Here is a tiny trained network, its code and every weight. The questions are about switching its units off for an input and a class, where a switched-off unit gives its printed mean instead of its output.

import numpy as np


def w(rows, s, z=0):
    codes = np.array(rows[::2]) - 128.0
    scale = np.full(codes.shape[1], s)
    scale[-1] = z or s
    return codes * scale


def f(y):
    return np.maximum(y, 0)


def log_softmax(a):
    a = a - a.max(-1, keepdims=True)
    return a - np.log(np.exp(a).sum(-1, keepdims=True))


def net(x, mask):
    res = np.array(x, float).reshape(1, 4) / 4 @ E
    y = f(res @ A[0][:, :-1].T + A[0][:, -1])
    res = res + np.where(mask, y, B[0][:, -1]) @ B[0][:, :-1]
    return log_softmax(res[-1] @ U[:, :-1].T + U[:, -1])


A, B = {}, {}
E = w([
[179,87,105,213,72,150,1,175,118,42,123],'x0',
[140,133,9,47,169,185,53,80,101,154,123],'x1',
[43,57,60,101,57,95,142,193,105,171,215],'x2',
[32,95,203,100,71,158,68,64,121,153,55],'x3',
],0.0077)
A[0] = w([
[129,86,205,162,124,88,155,159,175,119,140,22],'N0',
[186,129,80,134,175,96,163,156,127,91,193,28],'N1',
[130,109,112,102,158,151,107,119,108,127,138,41],'N2',
[129,136,54,72,166,166,76,102,90,132,117,44],'N3',
[118,136,254,196,84,69,199,184,157,91,143,62],'N4',
[118,151,197,201,75,83,173,151,125,110,133,21],'N5',
[134,149,66,94,157,186,88,105,113,145,136,40],'N6',
[144,134,120,144,127,137,139,145,131,149,118,45],'N7',
[85,80,91,118,81,120,139,174,102,146,171,2],'N8',
[80,146,150,128,97,137,106,89,101,146,93,32],'N9',
[167,136,146,136,157,131,124,92,154,110,91,17],'N10',
[46,75,92,107,52,115,114,157,92,139,198,91],'N11',
[98,170,143,60,179,124,221,83,133,203,131,41],'N12',
[170,170,179,166,176,141,134,81,136,86,80,90],'N13',
[183,170,168,147,168,162,126,79,142,97,94,63],'N14',
[171,133,92,140,170,117,157,170,124,113,186,34],'N15',
[178,64,113,195,75,147,17,152,112,60,119,47],'N16',
[186,190,171,146,194,144,114,66,164,84,72,90],'N17',
[52,67,194,110,77,137,56,90,102,155,72,30],'N18',
[209,181,55,173,181,88,181,194,117,102,197,64],'N19',
[37,82,196,97,56,169,82,66,112,145,51,36],'N20',
[147,141,40,69,170,195,67,87,96,155,135,61],'N21',
[187,189,156,126,178,158,103,76,148,100,88,78],'N22',
[184,135,84,135,179,105,155,176,130,115,165,18],'N23',
[166,92,110,179,75,147,56,140,104,55,129,32],'N24',
[188,189,174,140,177,155,92,90,132,114,66,89],'N25',
[82,40,71,108,58,60,140,174,110,176,239,65],'N26',
[80,179,142,44,184,107,226,78,151,216,125,17],'N27',
[156,121,94,186,75,168,27,174,138,74,113,62],'N28',
[134,109,127,141,138,118,111,121,149,129,125,52],'N29',
[140,132,130,131,134,144,135,129,127,121,102,55],'N30',
[147,143,47,59,159,180,76,91,85,153,125,61],'N31',
[134,128,185,178,100,118,164,153,113,138,129,24],'N32',
],0.0092,0.0057)
B[0] = w([
[115,97,68,166,88,88,116,97,156,93,97,171],'N0',
[171,189,182,92,150,177,96,65,202,141,127,187],'N1',
[118,109,125,145,107,94,114,125,143,117,113,141],'N2',
[144,56,91,189,78,59,158,95,174,104,78,194],'N3',
[117,19,32,177,60,40,143,57,209,88,62,235],'N4',
[123,70,36,162,94,65,131,76,158,96,80,186],'N5',
[105,71,85,169,81,84,139,97,175,97,109,180],'N6',
[118,132,144,124,114,138,114,117,110,118,115,128],'N7',
[111,118,103,98,100,159,93,200,57,154,98,180],'N8',
[186,163,130,116,139,164,131,95,161,134,146,156],'N9',
[132,144,103,116,135,149,109,174,87,164,112,158],'N10',
[114,138,73,99,113,188,66,220,60,213,71,233],'N11',
[70,144,223,175,223,76,170,143,30,49,235,227],'N12',
[79,116,86,108,103,156,91,190,69,181,105,212],'N13',
[98,132,78,88,112,169,83,185,51,178,100,200],'N14',
[173,184,178,102,121,173,125,83,164,135,116,176],'N15',
[61,146,208,153,234,78,210,125,53,77,222,239],'N16',
[99,118,93,99,93,172,86,228,70,180,93,235],'N17',
[250,205,165,75,159,196,126,70,207,136,139,211],'N18',
[234,210,188,61,156,217,84,59,238,142,111,235],'N19',
[254,224,178,76,161,208,102,49,249,142,123,226],'N20',
[96,53,54,184,53,54,159,65,193,86,79,220],'N21',
[110,127,91,105,83,147,115,195,101,184,105,214],'N22',
[182,164,174,109,132,178,130,66,178,152,142,177],'N23',
[87,144,197,144,176,80,195,129,73,99,214,205],'N24',
[101,111,98,81,90,184,99,207,82,202,106,221],'N25',
[83,126,79,83,95,201,72,253,43,205,65,254],'N26',
[85,133,223,182,195,81,172,150,45,57,241,240],'N27',
[80,140,213,153,192,78,201,120,60,87,240,225],'N28',
[131,129,149,137,127,122,133,148,133,129,127,128],'N29',
[129,125,140,114,117,135,122,153,126,125,122,132],'N30',
[117,61,72,181,75,49,136,84,189,85,61,214],'N31',
[120,95,69,133,108,79,112,101,157,105,102,159],'N32',
],0.0071,0.0099)
U = w([
[106,138,84,89,101,188,93,254,70,204,82,254],'0',
[91,153,203,150,194,70,164,129,71,66,233,106],'1',
[125,49,54,166,66,40,132,56,209,85,58,112],'2',
[222,241,169,74,147,223,107,54,231,146,120,37],'3',
],0.0083,0.0015)

Each question gives the input, the list of numbers given to net, and the class t.
The units are the neurons (one row each of A and B). Each row of codes is followed by its name. A weight is (code - 128) times the scale printed after its matrix; where a second scale follows, it is the last column's (A, B and U).
mask holds one flag per neuron, in row order. A switched-off neuron (its flag False) gives its mean, the last column of its row in B, instead of its output. The means were averaged over made-up inputs and are rounded, as every weight is.
A unit's drop is (log p(t) with every unit on - log p(t) with that unit switched off) / (log p(t) with every unit on - log p(t) with every unit switched off).
The circuit of an input: a set's keep is (log p(t) with only the set's units on - log p(t) with every unit switched off) / (log p(t) with every unit on - log p(t) with every unit switched off). Starting from the 12 units with the biggest drops (on a tie, the unit counted first), units are removed one at a time, each time the one whose removal leaves the highest keep (on an exact tie, the one counted first), for as long as the keep stays at least 0.8.
units of the circuit, in order: the units of the circuit, biggest drop first
most important unit: the unit with the biggest drop
top k neurons: the k neurons with the biggest drops, biggest first
drop of u: that unit's drop, to one decimal
input [-7,6,2,0], class 1: most important unit : N27
input [-7,0,4,-7], class 1: top 2 neurons : N27, N12
input [2,7,-6,8], class 3: top 3 neurons : N20, N18, N4
input [-5,-1,4,1], class 1: top 3 neurons : N27, N12, N17
input [-6,-5,-1,-7], class 3: top 2 neurons : N19, N16
input [6,6,-2,3], class 1: top 4 neurons : N16, N28, N24, N4
input [7,-8,-8,2], class 0: top 2 neurons : N17, N25
input [2,8,-5,7], class 2: top 3 neurons : N21, N31, N3
input [-7,6,2,3], class 1: top 2 neurons : N27, N12
input [3,-6,-1,-6], class 2: top 4 neurons : N4, N5, N20, N18
input [5,-6,-5,8], class 3: top 2 neurons : N20, N18
input [5,-4,6,-7], class 3: top 2 neurons : N19, N1
input [7,4,6,6], class 1: top 2 neurons : N16, N28
input [0,-3,2,-1], class 2: top 2 neurons : N17, N25
input [1,8,-8,6], class 0: units of the circuit, in order : N17
input [0,-8,-7,-1], class 2: top 3 neurons : N4, N5, N26
input [5,-7,-2,-3], class 2: drop of N4 : 1.5
input [-5,0,-2,-4], class 1: drop of N27 : 0.3
input [3,7,-6,-1], class 2: drop of N11 : 0.3
input [2,-5,-4,-7], class 3: units of the circuit, in order : N19
input [-7,3,-4,7], class 1: drop of N1 : 0.1
